What each symbol does to the items:
bz a cr
bz l gd
bz r cf
bz g rf
bz v ht
zs a dt
zs l fr
zs r sj
zs g dn
zs v cc
hz a zz
hz l dn
hz r sm
hz g mz
hz v bn
gr a dq
gr l lf
gr r md
gr g bz
gr v gd
lf a gr
lf l mp
lf r dq
lf g gd
lf v dz
dz a gd
dz l qj
dz r bz
dz g sn
dz v tg
zz a sm
zz l hz
zz r fr
zz g tl
zz v mz
jp a pf
jp l hh
jp r jr
jp g mh
jp v jz
jr a mn
jr l pf
jr r jt
jr g lb
jr v dg
cz a zf
cz l hr
cz r td
cz g zm
cz v nt
zn a gq
zn l ql
zn r dl
zn g th
zn v lz
sc a sq
sc l bd
sc r hp
sc g qb
sc v fg
sj a fj
sj l dt
sj r ph
sj g zz
sj v hz
dn a hz
dn l cc
dn r zz
dn g bn
dn v ds
pf a jr
pf l jp
pf r mn
pf g dg
pf v mh
gd a bz
gd l dz
gd r cr
gd g ht
gd v sn
nt a zm
nt l mq
nt r tm
nt g hn
nt v qr
ff a bd
ff l nq
ff r sc
ff g gp
ff v td
pq a qm
pq l md
pq r bt
pq g mp
pq v cf
pp a nb
pp l th
pp r sr
pp g ls
pp v mr
gt a lz
gt l fq
gt r th
gt g mt
gt v qn
tm a zd
tm l zm
tm r mm
tm g bb
tm v pc
qn a mt
qn l hp
qn r ct
qn g ff
qn v nq
sm a fr
sm l zz
sm r zs
sm g jb
sm v tl
ct a mr
ct l mt
ct r ls
ct g sc
ct v bd
bb a qd
bb l pc
bb r mq
bb g ph
bb v fj
hr a cz
hr l mm
hr r zf
hr g nt
hr v mq
ds a bn
ds l jt
ds r mz
ds g jp
ds v hh
jz a mh
jz l bt
jz r dg
jz g dq
jz v gr
ql a zn
ql l sr
ql r gq
ql g lz
ql v gt
td a gp
td l zf
td r fg
td g zd
td v tm
mz a tl
mz l bn
mz r jb
mz g jr
mz v pf
zd a mm
zd l tm
zd r hr
zd g qd
zd v bb
cr a cf
cr l bz
cr r mp
cr g fc
cr v rf
pc a bb
pc l hn
pc r qd
pc g fj
pc v sj
jt a ds
jt l mn
jt r bn
jt g hh
jt v rp
mr a ls
mr l ct
mr r fq
mr g sq
mr v sc
sq a hp
sq l sc
sq r qn
sq g qq
sq v qb
md a pq
md l dq
md r qm
md g cf
md v cr
fj a ph
fj l sj
fj r rh
fj g sm
fj v zz
mp a lf
mp l cf
mp r gr
mp g dz
mp v qj
fg a qb
fg l gp
fg r qq
fg g hr
fg v mm
mq a nt
mq l qd
mq r zm
mq g qr
mq v rh
mh a dg
mh l jz
mh r lb
mh g md
mh v dq
gp a fg
gp l td
gp r qb
gp g mm
gp v zd
sn a ht
sn l tg
sn r rf
sn g zn
sn v ql
hp a qn
hp l sq
hp r mt
hp g nq
hp v qq
qq a nq
qq l qb
qq r ff
qq g zf
qq v cz
qr a hn
qr l rh
qr r pc
qr g dt
qr v zs
fr a zs
fr l sm
fr r dt
fr g cc
fr v jb
mm a hr
mm l zd
mm r cz
mm g mq
mm v qd
tg a sn
tg l nh
tg r ht
tg g ql
tg v sr
mt a ct
mt l qn
mt r mr
mt g bd
mt v ff
bn a mz
bn l ds
bn r tl
bn g pf
bn v jp
rh a qr
rh l ph
rh r hn
rh g zs
rh v fr
qd a mq
qd l bb
qd r nt
qd g rh
qd v ph
qj a dz
qj l fc
qj r gd
qj g tg
qj v nh
jb a cc
jb l tl
jb r dn
jb g jt
jb v mn
dl a nh
dl l gq
dl r tg
dl g nb
dl v pp
nh a tg
nh l dl
nh r sn
nh g sr
nh v nb
sr a ql
sr l nb
sr r zn
sr g gt
sr v fq
th a pp
th l lz
th r nb
th g mr
th v ct
hn a pc
hn l qr
hn r bb
hn g sj
hn v dt
bd a sc
bd l ff
bd r sq
bd g fg
bd v gp
tl a jb
tl l mz
tl r cc
tl g mn
tl v jr
zf a td
zf l cz
zf r gp
zf g tm
zf v zm
cc a dn
cc l jb
cc r hz
cc g ds
cc v jt
dt a sj
dt l zs
dt r fj
dt g hz
dt v dn
bt a jz
bt l qm
bt r mh
bt g gr
bt v lf
fc a qj
fc l rf
fc r dz
fc g nh
fc v dl
qm a bt
qm l pq
qm r jz
qm g lf
qm v mp
lz a th
lz l gt
lz r pp
lz g ct
lz v mt
gq a dl
gq l zn
gq r nh
gq g pp
gq v th
qb a qq
qb l fg
qb r nq
qb g cz
qb v hr
ht a rf
ht l sn
ht r fc
ht g gq
ht v zn
nb a sr
nb l pp
nb r ql
nb g fq
nb v ls
fq a gt
fq l ls
fq r lz
fq g qn
fq v hp
ph a rh
ph l fj
ph r qr
ph g fr
ph v sm
zm a tm
zm l nt
zm r zd
zm g pc
zm v hn
dg a lb
dg l mh
dg r rp
dg g pq
dg v md
nq a ff
nq l qq
nq r bd
nq g td
nq v zf
ls a fq
ls l mr
ls r gt
ls g hp
ls v sq
mn a jt
mn l jr
mn r ds
mn g rp
mn v lb
dq a md
dq l gr
dq r pq
dq g cr
dq v bz
hh a jp
hh l rp
hh r pf
hh g jz
hh v bt
cf a mp
cf l cr
cf r lf
cf g qj
cf v fc
rp a hh
rp l lb
rp r jp
rp g bt
rp v qm
lb a rp
lb l dg
lb r hh
lb g qm
lb v pq
rf a fc
rf l ht
rf r qj
rf g dl
rf v gq

In the rows, 52 stands for zero.

The rows follow the links: the fewer symbols apart two items are, the more alike their rows tend to be.

Each row is also shifted at random along 8 hidden directions that mean nothing.

Name the item of each row.
 52   60   48   52   55   60   54   51   46   66   37   64   53   57   48   66   56   36   62   55   48   48   59   60   40   51   46   45   59   41   51   60   38   51   55   49   60   61   56   64   43   44   58   59   54   56   61   55   62   72   50   54   49   53: bn
 48   56   51   43   54   59   60   50   58   55   68   35   48   51   56   67   56   55   43   29   56   36   53   52   51   51   58   70   42   60   49   60   57   61   35   51   47   47   52   57   38   56   47   39   45   48   47   59   54   49   55   49   44   55: hr
 22   48   56   61   56   65   60   48   55   60   36   53   54   52   55   60   50   57   53   61   46   43   64   58   44   46   57   45   44   40   45   71   38   45   59   43   47   65   55   63   49   57   51   48   52   61   57   60   47   53   49   55   35   53: td
 50   53   60   55   65   48   45   53   58   31   57   42   54   41   38   49   32   46   50   49   59   62   41   43   61   55   56   62   58   51   58   39   66   55   50   55   50   57   42   53   55   51   56   57   44   43   49   55   45   49   45   44   61   55: nh
 54   49   48   49   47   53   55   48   49   61   55   57   46   59   60   49   57   48   55   50   54   43   57   52   56   54   49   53   53   56   50   53   55   56   54   55   48   50   55   45   56   44   51   45   51   46   58   47   58   51   61   58   51   47: cc
 45   51   50   59   47   55   51   45   59   54   56   59   55   54   57   53   60   58   40   54   46   43   61   59   51   40   43   39   45   64   49   50   56   46   54   55   46   48   70   57   49   48   57   33   50   60   64   62   47   48   49   53   43   55: zs
 47   49   48   51   43   50   55   51   53   54   56   50   46   42   63   49   65   71   54   53   51   48   51   51   54   50   54   54   47   54   48   59   45   46   46   46   52   46   42   50   55   55   53   51   46   56   48   56   61   43   51   57   44   51: qd
 35   50   57   52   58   55   62   58   47   50   44   55   60   44   48   46   52   61   48   57   53   50   47   54   45   53   52   52   49   43   46   57   51   50   51   43   52   56   50   51   65   56   47   62   60   54   46   48   52   54   51   52   48   57: fq
 88   33   59   63   35   41   47   49   61   56   78   42   61   41   73   37   53   83   48   68   58   53   63   56   68   52   68   31   38   57   53   53   57   48   61   67   43   40   61   57   62   47   51   50   60   45   46   78   37   28   47   72   40   48: zn
 46   61   49   60   53   48   41   54   62   45   46   60   50   63   50   60   45   35   52   67   51   59   50   51   52   53   57   44   61   50   60   57   53   55   51   67   54   69   51   62   33   60   55   55   47   63   44   57   44   50   48   42   51   39: bd
 72   57   55   51   62   51   46   54   55   47   39   41   59   50   33   48   42   44   57   45   53   68   46   48   50   55   54   60   50   42   59   37   49   62   56   52   54   51   52   51   59   52   47   59   58   49   51   40   52   66   55   53   71   56: dl
 60   47   58   62   55   51   56   55   52   53   62   58   57   36   62   45   55   73   49   64   56   60   64   59   53   48   63   42   54   43   52   68   35   51   46   55   58   58   51   52   46   56   57   66   58   50   40   68   50   49   46   65   32   55: ct
 51   52   56   53   43   57   49   53   53   67   53   54   58   61   55   50   57   46   48   62   49   53   62   64   45   54   57   35   39   49   52   51   44   47   59   62   50   41   81   59   44   56   40   47   64   53   51   59   40   55   54   61   47   48: ql
 57   56   52   54   52   49   48   49   51   50   65   60   47   51   58   61   46   40   61   60   57   57   55   52   59   52   55   49   69   52   60   57   52   49   49   62   56   60   44   59   35   42   66   60   45   43   54   68   56   53   48   53   46   47: jt
 75   53   45   51   51   50   51   48   52   62   47   55   47   55   58   54   63   51   53   48   56   50   59   54   57   49   49   55   50   53   53   58   44   59   55   54   47   51   55   49   49   48   46   48   53   49   58   50   60   53   61   60   45   50: hz
 63   53   54   54   61   57   46   56   48   52   53   51   46   33   35   36   51   53   44   39   53   50   49   58   40   58   48   52   44   48   46   38   48   58   41   46   60   44   67   47   64   54   50   54   50   46   52   49   57   63   45   57   57   64: rf
 37   54   50   57   50   55   55   51   62   47   55   46   59   62   52   51   44   50   52   58   54   47   48   46   59   53   58   53   53   52   57   48   72   58   55   62   41   63   48   55   60   43   59   46   51   52   52   52   48   49   57   47   59   43: zf
 80   56   36   54   46   50   43   53   57   50   76   51   42   42   58   47   64   52   39   56   62   52   49   52   59   53   55   57   53   54   57   50   51   57   29   68   54   53   51   51   34   52   59   53   41   47   49   69   60   55   47   56   39   46: pc
 82   43   55   57   48   51   50   51   55   57   53   37   57   43   51   56   52   72   50   44   45   39   54   59   41   52   55   42   35   54   44   51   54   50   54   42   56   44   58   67   65   54   53   50   53   60   53   60   47   47   37   56   51   62: tg
 50   46   51   55   48   56   50   50   46   55   50   60   56   49   45   36   56   50   42   59   48   49   51   56   46   51   39   39   43   52   46   34   58   42   57   49   49   41   76   50   67   47   50   43   57   50   70   51   47   60   50   56   54   57: jz
 34   58   50   59   57   49   51   48   54   45   42   68   51   48   48   41   49   41   53   61   58   55   48   49   61   48   42   46   64   50   55   46   60   53   61   57   42   63   53   47   64   38   54   51   51   48   63   51   59   52   59   54   52   50: dn
 64   57   44   45   36   47   55   51   59   55   69   42   55   55   59   44   66   65   50   42   54   45   46   50   55   54   53   58   42   65   53   40   68   63   45   59   47   36   54   45   66   44   52   43   52   52   42   46   62   47   63   53   68   47: zm
 34   54   59   40   53   50   59   55   42   52   45   57   54   67   53   64   45   42   62   44   47   48   49   53   48   56   46   52   60   62   49   55   61   50   60   43   55   48   48   52   56   54   47   55   57   54   48   37   47   44   57   40   61   54: cf
 34   67   54   52   67   58   42   52   47   46   40   64   45   33   30   45   55   31   50   48   53   70   48   56   43   48   38   55   58   45   55   36   32   47   47   47   59   44   65   47   43   54   48   55   46   48   65   51   61   73   50   53   54   63: hh
 37   55   57   61   60   49   48   54   59   41   50   56   48   38   51   46   50   60   46   54   50   59   54   54   51   47   54   48   53   52   52   56   45   52   48   52   53   57   54   51   49   61   53   53   46   59   43   58   49   43   45   52   44   56: sc
 29   57   54   53   54   54   57   57   52   53   35   60   66   50   43   46   56   47   45   63   52   45   41   58   41   52   46   39   46   47   46   46   60   48   57   49   48   54   66   61   70   53   43   54   61   61   54   49   48   56   51   50   54   56: th
 71   44   45   50   42   45   48   50   53   54   41   50   56   63   55   69   52   50   56   62   43   39   44   49   51   51   46   43   49   56   48   52   66   38   64   45   49   54   44   71   56   51   51   51   49   63   65   54   46   45   41   40   53   48: mh

From each start, follow one symbol. Which item do you reach?
Answer with the item's name.
 79   46   56   51   45   43   52   55   45   62   55   57   51   48   62   44   57   65   57   52   53   50   60   59   51   56   53   39   51   56   48   56   47   54   57   50   58   43   56   49   64   50   48   60   60   51   46   51   53   43   52   64   49   53
a	cr
 43   52   43   55   43   49   53   52   56   47   59   54   49   47   57   45   62   63   47   57   51   46   44   49   54   50   48   50   51   57   50   47   62   48   46   52   49   50   46   51   64   49   60   49   43   58   51   55   59   45   49   49   54   48
r	mq
 58   62   52   57   64   49   43   57   52   42   50   63   48   40   37   42   44   34   49   54   59   57   41   54   48   59   47   47   62   48   54   40   59   58   46   59   58   59   57   53   58   50   53   63   47   47   51   53   53   59   45   50   57   56
g	tg
 51   59   41   49   38   53   55   54   54   65   45   54   56   64   57   53   69   52   58   58   46   50   50   55   45   53   49   47   48   51   53   52   49   53   55   54   53   47   56   52   55   51   52   51   55   64   47   43   62   59   60   52   63   45
l	qd
 50   52   48   45   53   54   49   51   47   48   47   49   46   47   38   52   55   44   44   40   48   46   43   50   45   52   37   60   44   58   46   36   56   44   48   39   53   37   60   51   58   55   44   42   46   52   66   44   53   57   47   46   58   61
l	mh
 42   55   53   58   60   51   50   47   57   40   52   58   50   42   50   47   53   53   44   50   55   57   54   50   60   41   45   55   56   58   53   49   51   52   52   53   43   54   55   46   49   48   53   44   47   51   61   57   54   48   55   53   43   58
g	cc
 50   56   57   52   45   49   52   56   44   62   44   69   59   64   53   47   54   44   60   61   48   53   55   62   43   54   46   30   55   55   50   47   54   53   64   56   58   47   68   52   63   48   49   57   66   56   51   42   50   54   57   55   62   51
v	rf
 57   51   54   51   50   47   50   49   50   51   46   48   51   37   50   52   58   66   58   43   44   50   51   54   47   47   42   49   45   58   47   45   47   42   57   35   55   37   50   54   66   49   53   51   47   56   60   52   59   49   46   54   58   63
l	hh
 59   56   49   50   50   57   52   52   44   61   56   56   51   54   46   41   54   45   61   47   54   62   57   52   52   56   49   55   58   45   56   40   45   61   52   55   58   45   56   37   58   39   60   55   57   40   56   40   66   71   62   63   68   51
v	hh
 46   47   61   58   55   61   49   53   48   57   56   53   48   46   47   48   47   51   50   51   47   49   61   61   40   55   56   43   44   48   46   52   42   46   47   49   60   46   68   56   47   59   53   50   52   49   54   60   44   57   42   57   45   58
g	zn
 74   54   46   59   51   43   39   53   65   40   63   49   47   53   50   35   47   50   46   56   62   65   48   44   67   58   60   57   56   53   64   41   60   67   45   74   50   57   52   39   51   53   54   53   48   47   41   51   50   47   56   55   58   41
l	nq
 45   40   61   47   48   47   59   48   44   53   55   45   46   46   69   63   47   74   74   48   46   53   60   46   58   50   58   57   58   55   49   69   41   39   62   35   56   48   21   52   53   50   62   59   45   50   52   55   56   34   48   54   48   54
r	ds
 60   48   50   51   56   47   59   48   49   51   48   51   49   38   59   58   54   65   58   46   54   36   49   51   54   49   47   55   55   55   45   60   57   51   54   39   49   58   34   58   67   42   57   54   44   53   59   57   62   43   48   53   46   59
l	mz
 36   52   43   48   49   60   51   53   49   53   63   54   38   61   56   56   56   43   50   53   51   53   53   47   53   54   54   64   56   50   53   58   44   47   38   55   55   54   45   45   28   61   59   48   42   50   50   52   54   58   53   46   46   43
a	pc
 48   50   48   46   48   55   56   48   50   55   65   53   44   49   59   52   58   54   44   40   53   28   51   54   51   52   43   52   48   67   42   50   68   53   45   49   46   45   59   51   62   45   53   37   43   48   61   56   57   43   52   51   46   56
a	cc
 53   58   50   51   48   52   60   50   59   59   43   43   62   60   57   64   55   58   64   53   51   52   53   50   54   49   59   55   52   48   56   59   50   58   60   52   47   57   42   58   54   46   53   54   57   59   47   49   58   53   63   52   59   48
v	qd
 47   45   48   55   42   46   48   51   63   47   46   45   50   73   60   64   42   52   58   61   44   44   49   44   58   57   60   48   52   58   55   60   69   51   59   58   46   65   37   61   52   59   55   47   45   67   44   49   40   32   48   38   56   36
a	ff
 45   57   53   51   59   52   59   57   52   45   50   52   58   49   49   55   49   55   50   54   55   54   43   51   49   53   55   56   58   46   53   56   56   56   45   49   57   62   42   54   54   55   55   63   56   54   41   49   51   55   50   46   54   54
v	sc
